Each row has a class, written after it.
[ 17  31  19  16 -14   3  33   1  -9   7  25 -15  28  64  -4 -27  26  39
 -18   5  -5  18  14  -7  14   0  21 -13   2   7 -16   8] => Z_799
[ 24  20 -11   6 -17   8  10  38  -3 -19   3  -9  27  18 -27  -2  13  -5
  45  10  14  -8 -13   7  -2 -35  -2  21 -19   8   5  23] => Z_176
[ -2  27   8   5 -35  11  18  30  20  12  -5 -12  21 -30 -10  -4  11  10
  30  29  28  -3 -45  14   1 -36   0  10 -20  18   6  21] => Z_355
[ 16  19 -12   5 -18  18  12  41   3  37  13  -4  -4  -1 -14  18  14  11
  20  16  12  -2  12   9 -26 -17   2 -18 -12  39  13  42] => Z_176
[ -9  -1  -6  -4  13  12  19   5 -21  28   8   2   5  30   6  20  -4 -16
 -17  -8   5 -12  35 -16  -7  14  36 -12   2   8 -19  -6] => Z_566
[  2   7  -6  20  -8   3  -3  15  14   2 -19   1 -22 -29   5  12   4 -10
  17   8   8  -4 -12   1  -7 -23 -10  16 -11  13   9  17] => Z_254
[ 17   0  -7  18  14   1  21  24  16 -20 -19 -18   7 -24 -11  10  47  12
  36  -2 -10  22 -39  11 -30 -21  -8  27  15   7  -4  30] => Z_261
[  0  -3  16  39   2  10  19  13  19 -13 -24 -38  33  35   9  19  34  28
  21 -19   3  30 -28   9  35  14  76  49  -5  -5 -10 -17] => Z_799
[  4  25 -10  25 -30   7  -3  25  13 -21  10 -20  33  33 -19  14  13   4
  25  17  18   2 -35  22  29 -57  22  21 -30  -2  16   6] => Z_28
[ -1  22  -5  22 -41  12 -13  29  25 -20  13 -12  15   7 -13  14  16  10
  31  10  15  -5 -20  25  16 -50 -13   2 -31   5  32  22] => Z_566
[-16  33   1  20  -5   8  -8   9  27  -5  -4  -4   1   8   3   4   8  16
   6  17   4  -2 -29  21 -13 -18 -20 -17  -1  16  18  32] => Z_261
[ 33  20 -17  24 -30   0 -16  30   4  16  19  12  24  47  -4  -5  25   9
  -1 -15   9   7  19  19 -15 -40  33  11 -17  21  -3   6] => Z_28
[ 12  -5   0 -15   2   0  -1  22  -1 -35 -20 -27  24 -26 -33 -17  10  -1
  38  23  10   2 -22  31  -6 -28 -10  21 -14 -12  11  33] => Z_261
[-28  -4  25  39   6  -2 -19   4  26  10  26   0  -7   6  19  35  36  25
  20 -24 -20   6  -6  -5   9  16  27  27  30   2   0 -27] => Z_355
[ -2  37  -5  14 -21   0   6   9   9  15   7  14   9  21   4 -11 -13  -4
  -6  15  14   0 -17  -4 -13 -30 -13 -14  -8  11  -3  21] => Z_28
[ 57 -17  37  -1 -16  14  12  53  -7   5 -22 -21  -4 -12   2  -1  28  22
  50 -12  -7  18  75  12  10 -24  16  45  -9   9   3  38] => Z_176
[-11  13 -24  14 -32   6  -4  19   8   8  25  19  -3  -1  -6  24 -10 -13
   1  10  -1   5 -13  -7  -6 -48  -8   5  -3  14   6  25] => Z_28
[-37 -13  -3  58  -4  15 -51  34  12  21  22 -26  20  89  -3  16  -4  24
  32 -14 -13   6   1  61  11  16 -14  19  10 -31  20  13] => Z_904
[-14 -16 -19  16  34  -7 -31  23  -1  12  34   0  22  89 -13   6   6  -1
   5 -23 -11  -6  13  21  -8  45  -8  -4 -11 -28   2 -26] => Z_829
[  2  21  -2  31 -16  -6 -14  17  13  34  17  -3   1  28   2  14  26   7
  25   6  17 -11  -6  26 -19 -18  -9 -11  -5  11   6  13] => Z_904
[ -2 -22 -18   8  10  19  -5  21  19 -11 -26  -4   2 -49  -5  19  14 -18
  38   6  14   0 -36   5 -20 -14 -13  27 -16  12   4  13] => Z_716
[-17  29 -22   3 -32   1   1   7  10  -7   1 -10  -4 -36 -27   0  14   3
  22  19  12  -2 -51   1 -14 -35  -3   8 -11  22  15  36] => Z_150
[-34  17 -15  29  -7   5 -23  17  22  17  11  10 -11  -5   3  33   6  -3
  -8   8   4  -9 -25  20 -23 -14 -16 -12  -7  19  13  15] => Z_434
[-24  43  -8  29 -10   8  -4  20  23  14  18   8   0  64  12  20 -10   4
 -21  21  11  -9 -13  11   8 -18 -14 -23 -23  14  12  15] => Z_254
[ 21  11 -10 -16 -28   5 -17  33  -9   0  31  -4  14   8 -31   3 -13 -23
  32  21  18 -20  15   5   2 -32 -10   4 -26   3  11  41] => Z_766
[ 29  13  -4   0 -37  15  -7  14  -4 -27 -11   0  22   5 -25 -21   8  14
   4  10   7   9 -14  10  22 -29  23  18  -6  17   2  21] => Z_176
[  0  25  -6  19 -20   6  11  35   9 -15   4   2  22  35 -11  10  -4 -11
  36  10  15  -8 -39  -4  21 -33 -18  22 -25  -8   4   1] => Z_176
[  0   0  32  12 -11  -9  43  26  23  25   3  -6  -9 -10  31  29  22  30
  32 -26 -24  23   8  -7   0  12 -34  28  14 -19   1 -13] => Z_829
[-27 -19  -2  57  23   4 -18  26  21  11  15   6  -6  67  29  42  24  16
 -13 -33 -29  15  -5  24   9  26  -2  35  15 -19  -7 -37] => Z_254
[ -2  34  16  15 -30  -3  -3   5  12   2 -12  -3  20  11 -11 -37  -3  24
  -4  30  17  -2 -38  25   9 -34   5   9 -11   9   4  19] => Z_434
[  8   0  31  -5  -8  -9   5 -20   4   7 -11 -18  -6  -9   6 -10   4  15
  19   5  -2   4 -18   7  20  16  23  23  11  -7   2   5] => Z_766
[ 24  22 -18   1 -44  -1  -4  20  15 -19 -10   4  24 -13 -19   0  13 -10
   8   2  24  -5 -23  13  -3 -21  18  25 -24  16  -3  -2] => Z_904
[-10  26   0  14 -16  -5  -8  22  12  -6  -5   9   9  -6  -7  -1  10   3
   3  11  16  -7 -43   4  -3 -24  17  15  -8  15   0  -4] => Z_176
[-17  -9  29  25  10  18 -15  10  25 -25   0 -26  17  -6  16  35  41  23
  27   5  -1   0  -9  37  25  -4  -2   7   5  -7  14  -5] => Z_355
[ 11  11  15  44  -7  -8 -22   2  17 -16   4  -9  28 114  19   7  22  29
   8 -25  -6  23  -6  32  47 -13  -8  11  -8 -42   6 -16] => Z_254
[ 32   3   2   6  -9  -5  15  18  14  15 -24  13  10  15   5  -7  -6 -22
  18   1  36   4 -10 -16  10   2  16  15 -38   4 -20  -8] => Z_799
[ 51 -54  33   1  18   8 -11  -2   2 -60 -42 -28  -9 -60  15 -10  24   0
  37 -25 -19  17  35  -1  27  -7  14  59   5 -18   6   3] => Z_766
[  2  27   9  14 -48   3   4  20  26   7  13  -1  -5 -29   2   8  29  22
  20   5   1   4  -7   9   3 -49   6  14 -14  28  21  19] => Z_355
[  2  26 -14  15 -16  15   2  13  -6  22  46  14   8  66   1  20 -10 -11
  -8  17   7 -25  40   3  12 -31  12 -15 -15  23   6  -1] => Z_28
[ 21  23  13   2 -11  15 -10  29   7  21   2  -3  32  69  -5   1   1   3
  25   3  25 -10  29  25   0  23  -5 -18 -20   2  -7  32] => Z_566
[-10  37 -14  38 -31 -11 -24  10  12   7  24   3   6  34 -17   5  26  20
 -11   6   2  -6 -26  28  -1 -50   4  -7  -6  11  19   3] => Z_434
[ -7   4  -8  15 -14  15 -25  32   9 -17   0 -15  23  -2 -19  15  27  -1
  16   2  15  -1 -26  26  -6 -12  -1   0 -21   0   5  21] => Z_566
[ 10  15  -6   2 -24   1   3  32   8 -12  13   4   0  -4 -17  15  12  -8
  30  12   9  -5 -14  -8   6 -38   1  17 -28  15  10  14] => Z_176
[ -3 -14 -13  30  11  25 -40  26  25 -23  21 -13  39  72  -5  32  10   8
  26  -9   4   3  -8  40  24   4 -14  -2 -18 -19  19  -6] => Z_261
[-16  41 -25  29 -39   3 -11  30  16  19  40   7   8  31 -19  15   5   8
  17   6  14  -7 -41  -5  -6 -38   0 -11 -26  20  23   8] => Z_176
[-25 -33 -13  26  43   5 -33  18   2   6 -12  -7  17  37  27  36  27   6
 -20 -37   1  -6  23  54 -12  22  29  15  13 -17  -3 -47] => Z_150
[  8  -1 -10  11 -29   1 -28  17  -4  -5   9   4   4 -16 -21 -12  26  -3
  16  -1   9 -11  -6  15  -6 -35  29  26 -15  18   2   8] => Z_566
[-18 -27 -13  11  46  14  17  -2  -6 -20 -49 -23  -9 -35  15  21  30 -12
 -11 -16  -3  10 -18  -2 -12   9  30  24   5   1 -16 -12] => Z_150
[ -5   0  -8 -16   2  -8 -15   0   6 -21 -12  -1   6 -12 -17 -12   3 -11
  12  12   8  -8 -26  24  -9  -5   7  15 -18   2   6   7] => Z_261
[  1   0  13  25  13  20   3  18  19  -8   3 -39  48  72  15  11  27  28
  56  -8  10   8   0  32  14 -17  20  23 -26 -10  15   8] => Z_716
[-13  34  -9   6 -27   2  -5  20  12  30  14  13   5  16  -8  18  -3  -2
 -17  17  19  -7 -13   7 -13 -16   7 -17 -23  25   0  20] => Z_434
[  7   8   8  -8   0  -2   7  27   5 -22 -12  -3  -4   3 -12  15  -7 -22
  36  22  14  -9  -6  -2  19 -26 -31   6 -27 -12  10  21] => Z_176
[  6  32  12   2 -13  -2  11  19  15   4   5 -13   8  11  -3  19  20   6
  35  11  11  -6  -5  13  -3 -22 -22  -9 -16   1  12  23] => Z_261
[ 20 -43 -13 -21   5   2 -12  13 -25 -12 -25   5  26 -33  -5 -17  -4 -25
   0 -23  -2  -4   1  26 -22  26  30  62  15 -11 -28 -14] => Z_766
[  1  28   1  15 -29  -3   5  -1  17 -12  28  -6   7  32   1  24   2   1
  20   0   0  -2 -26 -16  32 -30   4   9  -9  -5  15   3] => Z_766
[  8  19   1  15 -24   8  -3  15   1  26   7   1   4  16   5 -21  11  15
  12  10  11 -15   8  17  -3 -29  11   2 -18  25  12   9] => Z_829
[  3  25  18  18 -13  -1 -15   4  17   9  -1   6   3  32  13  -9  26  21
  -4   9   6  -4   4  34   6 -25   2 -12  -4  15   7  13] => Z_355
[  3 -32   7  -4  -3  14  -9 -15 -12 -50 -23 -37   5 -28 -26   1  14   1
  48  15  -2  10 -35  11  48 -19  24  33  -9 -15  18  14] => Z_176
[ 27 -29  48 -10  31   9   3  -1  -5 -45 -31 -44  -3 -19  12   9  32   4
  58  -6  -3   3  62  -6  35  -5  19  34  -8 -16   4  19] => Z_150
[ -1  11 -13   9 -11  14  13  13  21 -14  -1 -12  -1 -38  -5  19  -4 -12
  24   7   6   0 -45 -21  -7 -10  -4  13  -9  14  11  25] => Z_766
[ -6  31  10  16 -22  -2   6  25  19  13   9  -2 -16  -5   1  -6  24  18
  17  15  -7  -2   3  21 -17 -43 -15   4  -7  26  19  42] => Z_355
[ 26   5   3  24 -16  10 -21  36  13   7  -2  -6   0  37  -1  19  34   6
   2   5  21 -11  35  37  25 -49  38   2 -38  18  16   2] => Z_566
[-24  39  14  16 -16  -3 -45   0  21  -3  45  -5  28  62  -6 -10  28  49
 -15  -9  -6  -7  13  25  -3  10  55   1  -7  23  16 -12] => Z_716
[ 14  20  -7  -2 -27   3  -7  30   3  -5 -11  10  10  11  -8  -4 -14 -16
  15  16  18 -11   6  21  -1 -28 -19  18 -23   4   1  32] => Z_254
[ 30  -1  36   8 -11  12  -8  29  -3  20 -18   0  23  69  12 -37  -5  29
 -11   3   3  11  44  29  34   4   8  12  -6  -9 -13   9] => Z_829
[-11   4   3  15 -17  16 -31   7  -7   4 -18 -14  15  -8   1   1  13   8
  -9   8  16 -21  14  54   5 -24  44  15 -16  19  13   0] => Z_434
[ 10   7 -15   6 -16   4 -13  14   1 -19  -8  -4  23  25 -24 -10   5 -13
  -4   9  27 -11 -19  12  25 -29  35   9 -37  -1   3 -13] => Z_566
[-14  36 -11  11 -41  15   3   7  21  -2   8  -3  17 -20  -8  18  -7  -1
  17  25  20   1 -51  -1   1 -29  -3  -5 -15  19  13  27] => Z_28
[-31  45   5  50  -1   5   7  10  22 -12  34 -23  11  78   9  25  33  32
  15   5  -6  -4 -34   4  25 -36  31  -1 -19  14  26  -6] => Z_176
[ 10 -20  -2  41  36   8  45   2  -6  10   4 -17 -21  41  30  32  10  -9
   2 -40 -31   3  24 -39  27   5  16  34  12 -21  -6 -53] => Z_766
[ 10   1  12  -9 -12   6   5  10  -6 -10   1 -12  11  -1 -19 -13  -8  -1
  19  41   9   3  -1  18  18 -36 -11   5  -6  -5   4  37] => Z_28
[ 21  32  23 -29 -52  19  30  20   7   6  -6   0  10 -23   5 -14  19  35
 -11   1 -13  29  25 -13 -15  11  36  16  -8  51 -15  65] => Z_829
[-11  27  -1  32 -28   6   1  24  21  13  21  -6   9   8  17  24  24  20
  10  -6   8   2 -18   4  -5 -28  15  14 -19  17   9  -2] => Z_254
[ -3  -7   9   3  -8  17  12  11  18 -13  12 -16   8  -7  13  43  15  20
  -7 -22 -12  28  13 -24  18  23  49  25  -9   9  -2 -10] => Z_254
[ 32   5  18  -7   2  11  20   7   2 -23 -39 -33   1 -56   0  -5  10  -9
  37  15  16 -12  -3   5   3 -14  -1  17 -11   6  10  25] => Z_766
[  1  30  -7  -3 -11  13  11  23   1 -15  -6 -21  30  14 -24  17  -1  -1
  24  18  24  -3 -22   0   7 -18  13 -12 -17   6  10  28] => Z_176
